Below is a small trained network, with its code and all its weights. Each question gives an input and a class and asks what happens when units are switched off, that is, made to give their printed mean instead of their output.

import numpy as np


def w(rows, s, z=0):
    codes = np.array(rows[::2]) - 128.0
    scale = np.full(codes.shape[1], s)
    scale[-1] = z or s
    return codes * scale


def f(y):
    return np.maximum(y, 0)


def log_softmax(a):
    a = a - a.max(-1, keepdims=True)
    return a - np.log(np.exp(a).sum(-1, keepdims=True))


def net(x, mask):
    res = np.array(x, float).reshape(1, 5) / 4 @ E
    y = f(res @ A[0][:, :-1].T + A[0][:, -1])
    res = res + np.where(mask, y, B[0][:, -1]) @ B[0][:, :-1]
    return log_softmax(res[-1] @ U[:, :-1].T + U[:, -1])


A, B = {}, {}
E = w([
[111,105,100,138,119,124,115,101,156,128,132,117],'x0',
[76,47,69,176,115,95,154,190,85,255,135,113],'x1',
[143,151,166,96,135,98,161,180,100,119,114,131],'x2',
[225,173,93,161,25,172,133,223,204,136,95,78],'x3',
[65,230,35,182,173,147,220,90,111,115,9,142],'x4',
],0.0092)
A[0] = w([
[157,134,119,117,123,114,127,115,133,122,165,139,92],'neuron 1',
[140,64,96,162,100,126,149,176,104,247,152,139,75],'neuron 2',
[188,152,116,136,93,138,100,171,180,147,120,106,135],'neuron 3',
[86,90,186,87,200,115,131,71,106,133,203,158,102],'neuron 4',
[102,112,120,115,84,121,110,165,113,189,153,138,112],'neuron 5',
[193,136,123,148,35,161,145,187,188,138,157,80,116],'neuron 6',
[194,58,204,88,74,133,75,151,162,140,224,119,4],'neuron 7',
[129,182,87,150,88,137,160,126,129,126,71,138,149],'neuron 8',
[203,163,172,70,101,149,106,67,190,23,153,171,101],'neuron 9',
],0.012,0.0026)
B[0] = w([
[164,147,151,129,138,123,148,196,131,107,96,157,144],'neuron 1',
[91,133,165,153,135,131,121,128,147,110,138,26,213],'neuron 2',
[124,74,153,106,111,130,96,131,110,134,137,174,187],'neuron 3',
[153,86,126,97,65,114,96,138,74,126,130,183,216],'neuron 4',
[135,169,133,157,142,146,128,167,92,92,120,83,175],'neuron 5',
[115,86,129,91,101,83,104,103,28,114,139,176,215],'neuron 6',
[146,193,73,134,176,160,179,79,217,141,92,184,250],'neuron 7',
[162,145,120,105,155,138,135,105,177,134,143,181,182],'neuron 8',
[88,118,148,173,127,120,131,179,109,147,144,9,230],'neuron 9',
],0.012,0.02)
U = w([
[144,46,124,83,67,75,69,138,62,105,136,221,101],'0',
[115,145,151,195,136,120,140,214,132,108,139,2,21],'1',
[155,190,57,138,178,143,211,111,179,127,80,216,255],'2',
],0.0083,0.00085)

Each question gives the input, the list of numbers given to net, and the class t.
The units are the neurons (one row each of A and B). Each row of codes is followed by its name. A weight is (code - 128) times the scale printed after its matrix; where a second scale follows, it is the last column's (A, B and U).
mask holds one flag per neuron, in row order. A switched-off neuron (its flag False) gives its mean, the last column of its row in B, instead of its output. The means were averaged over made-up inputs and are rounded, as every weight is.
A unit's drop is (log p(t) with every unit on - log p(t) with that unit switched off) / (log p(t) with every unit on - log p(t) with every unit switched off).
The circuit of an input: a set's keep is (log p(t) with only the set's units on - log p(t) with every unit switched off) / (log p(t) with every unit on - log p(t) with every unit switched off). Starting from all 9 units, units are removed one at a time, each time the one whose removal leaves the highest keep (on an exact tie, the one counted first), for as long as the keep stays at least 0.8.
circuit, biggest first: the units of the circuit, biggest drop first
most important unit: the unit with the biggest drop
top k neurons: the k neurons with the biggest drops, biggest first
drop of u: that unit's drop, to one decimal
input [8,-5,-3,1,-2], class 1: circuit, biggest first : [neuron 9]
input [-4,-5,6,-7,7], class 0: top 2 neurons : [neuron 7; neuron 4]
input [-8,4,-3,-2,2], class 1: top 3 neurons : [neuron 7; neuron 6; neuron 4]
input [0,2,1,-3,-4], class 2: circuit, biggest first : [neuron 6; neuron 9]
input [2,6,-7,-7,7], class 0: top 3 neurons : [neuron 7; neuron 9; neuron 4]
input [1,-6,1,-2,-7], class 2: top 2 neurons : [neuron 7; neuron 2]
input [-2,-5,6,-5,-7], class 2: top 3 neurons : [neuron 7; neuron 6; neuron 2]
input [-3,-1,0,8,-6], class 0: top 2 neurons : [neuron 6; neuron 3]
input [-2,4,-7,5,-4], class 0: top 3 neurons : [neuron 6; neuron 9; neuron 3]
input [6,3,-3,-2,-4], class 2: top 2 neurons : [neuron 9; neuron 7]
input [-7,-7,-5,-2,5], class 1: top 2 neurons : [neuron 9; neuron 7]
input [-5,-2,-1,-8,4], class 0: top 2 neurons : [neuron 7; neuron 4]
input [5,8,-7,3,6], class 1: top 2 neurons : [neuron 2; neuron 7]
input [-4,-8,-6,-7,-5], class 1: most important unit : neuron 9
input [-3,7,-2,-1,6], class 1: top 2 neurons : [neuron 7; neuron 2]
input [-3,-7,8,6,-8], class 2: top 3 neurons : [neuron 7; neuron 2; neuron 4]
input [-7,-3,7,-1,-6], class 2: drop of neuron 7 : 1.5
input [-2,-1,2,7,1], class 0: drop of neuron 7 : 0.0
input [3,-7,4,0,-4], class 1: drop of neuron 9 : 6.0
input [1,-6,-1,-8,4], class 0: most important unit : neuron 4
